[[124 151 130 108]
 [148 145 146 142]
 [118 120 139 135]]
:
[[151 130]
 [145 146]]

[[135 126 125 134 156]
 [138 118 134 131 117]]
:
[[126 125]
 [118 134]]

[[119 143 145 144]
 [119 131 130 123]
 [132 106 135 116]]
:
[[143 145]
 [131 130]]

[[130 139 130 128]
 [135 135 153 126]
 [139 111 135 113]
 [128 145 127 131]
 [138 138 146 123]]
:
[[139 130]
 [135 153]]

[[127 141 126 138 128]
 [138 111 136 106 124]
 [147 138 147 130 113]
 [124 116 115 122 121]]
:
[[141 126]
 [111 136]]

[[129 136 137 130]
 [127 112 129 103]
 [128 141 134 118]
 [118 116 106 125]
 [120 120 110 145]]
:
[[136 137]
 [112 129]]
---
[[135 123 136 116 120 128 134 116 124 119 127 122 124 117 122 127]
 [135 128 135 126 129 133 136 126 126 124 137 126 127 126 126 138]
 [128 113 124 135 146 130 135 116 121 117 140 131 121 112 117 151]
 [129 132 140 125 124 148 122 128 127 124 135 126 125 125 126 119]]
:
[[129 128 135 135]
 [132 113 128 123]
 [140 124 135 136]
 [125 135 126 116]
 [124 146 129 120]
 [148 130 133 128]
 [122 135 136 134]
 [128 116 126 116]
 [127 121 126 124]
 [124 117 124 119]
 [135 140 137 127]
 [126 131 126 122]
 [125 121 127 124]
 [125 112 126 117]
 [126 117 126 122]
 [119 151 138 127]]

[[152 142 138 144 128 143 138 116]
 [120 136 137 134 116 122 140 140]
 [111 117 108 110 134 125 106 125]
 [116 130 135 145 111 121 116 144]
 [122 126 137 137 117 124 134 140]
 [143 139 109 115 135 139 114 114]
 [120 121 138 146 112 124 113 144]
 [130 138 126 129 121 127 136 129]
 [119 126 114 113 132 127 121 123]
 [141 139 125 120 132 136 139 119]
 [119 134 121 135 116 123 117 137]
 [129 115 137 108 140 138 139 125]]
:
[[129 119 141 119 130 120 143 122 116 111 120 152]
 [115 134 139 126 138 121 139 126 130 117 136 142]
 [137 121 125 114 126 138 109 137 135 108 137 138]
 [108 135 120 113 129 146 115 137 145 110 134 144]
 [140 116 132 132 121 112 135 117 111 134 116 128]
 [138 123 136 127 127 124 139 124 121 125 122 143]
 [139 117 139 121 136 113 114 134 116 106 140 138]
 [125 137 119 123 129 144 114 140 144 125 140 116]]

[[124 133 138 125 120 128 119]
 [127 128 114 133 126 142 130]
 [128 135 115 128 120 144 111]
 [124 131 133 127 121 130 123]
 [116 118 154 136 110 142 128]
 [127 132 127 128 127 127 125]]
:
[[127 116 124 128 127 124]
 [132 118 131 135 128 133]
 [127 154 133 115 114 138]
 [128 136 127 128 133 125]
 [127 110 121 120 126 120]
 [127 142 130 144 142 128]
 [125 128 123 111 130 119]]

[[122 130 125 120 123 158 129 118 123 129]
 [133 148 113 136 140 118 118 138 110 121]]
:
[[133 122]
 [148 130]
 [113 125]
 [136 120]
 [140 123]
 [118 158]
 [118 129]
 [138 118]
 [110 123]
 [121 129]]

[[131 129 138 131 134 128 129 132 127 129 124 127]
 [128 130 135 141 133 135 141 145 148 145 148 155]]
:
[[128 131]
 [130 129]
 [135 138]
 [141 131]
 [133 134]
 [135 128]
 [141 129]
 [145 132]
 [148 127]
 [145 129]
 [148 124]
 [155 127]]

[[134 130 134 129 116 116 122 128 129 130 127 125 132 130 132 142]
 [125 112 114 129 124 132 118 130 127 127 119 127 134 132 128 126]
 [122 122 135 136 150 142 137 115 126 129 121 130 132 130 132 113]
 [133 123 135 132 133 106 127 120 125 126 158 128 120 122 127 116]]
:
[[133 122 125 134]
 [123 122 112 130]
 [135 135 114 134]
 [132 136 129 129]
 [133 150 124 116]
 [106 142 132 116]
 [127 137 118 122]
 [120 115 130 128]
 [125 126 127 129]
 [126 129 127 130]
 [158 121 119 127]
 [128 130 127 125]
 [120 132 134 132]
 [122 130 132 130]
 [127 132 128 132]
 [116 113 126 142]]
---
[[102 136]
 [142 125]
 [124 111]]
:
[102 125]

[[116 143 133]
 [114 143 130]
 [152 135 124]
 [114 118 132]
 [112 146 136]]
:
[116 143 124]

[[137 115  99 128 121]
 [131 118 105 123 118]
 [139 104 102 145 113]
 [131 118 105 123 118]]
:
[137 118 102 123]

[[129 148 153]
 [135 137 126]]
:
[129 137]

[[102 130 116]
 [132 128 125]
 [122 115 118]]
:
[102 128 118]

[[129 107 127]
 [125 126 110]
 [130  99 122]
 [121 125 114]]
:
[129 126 122]
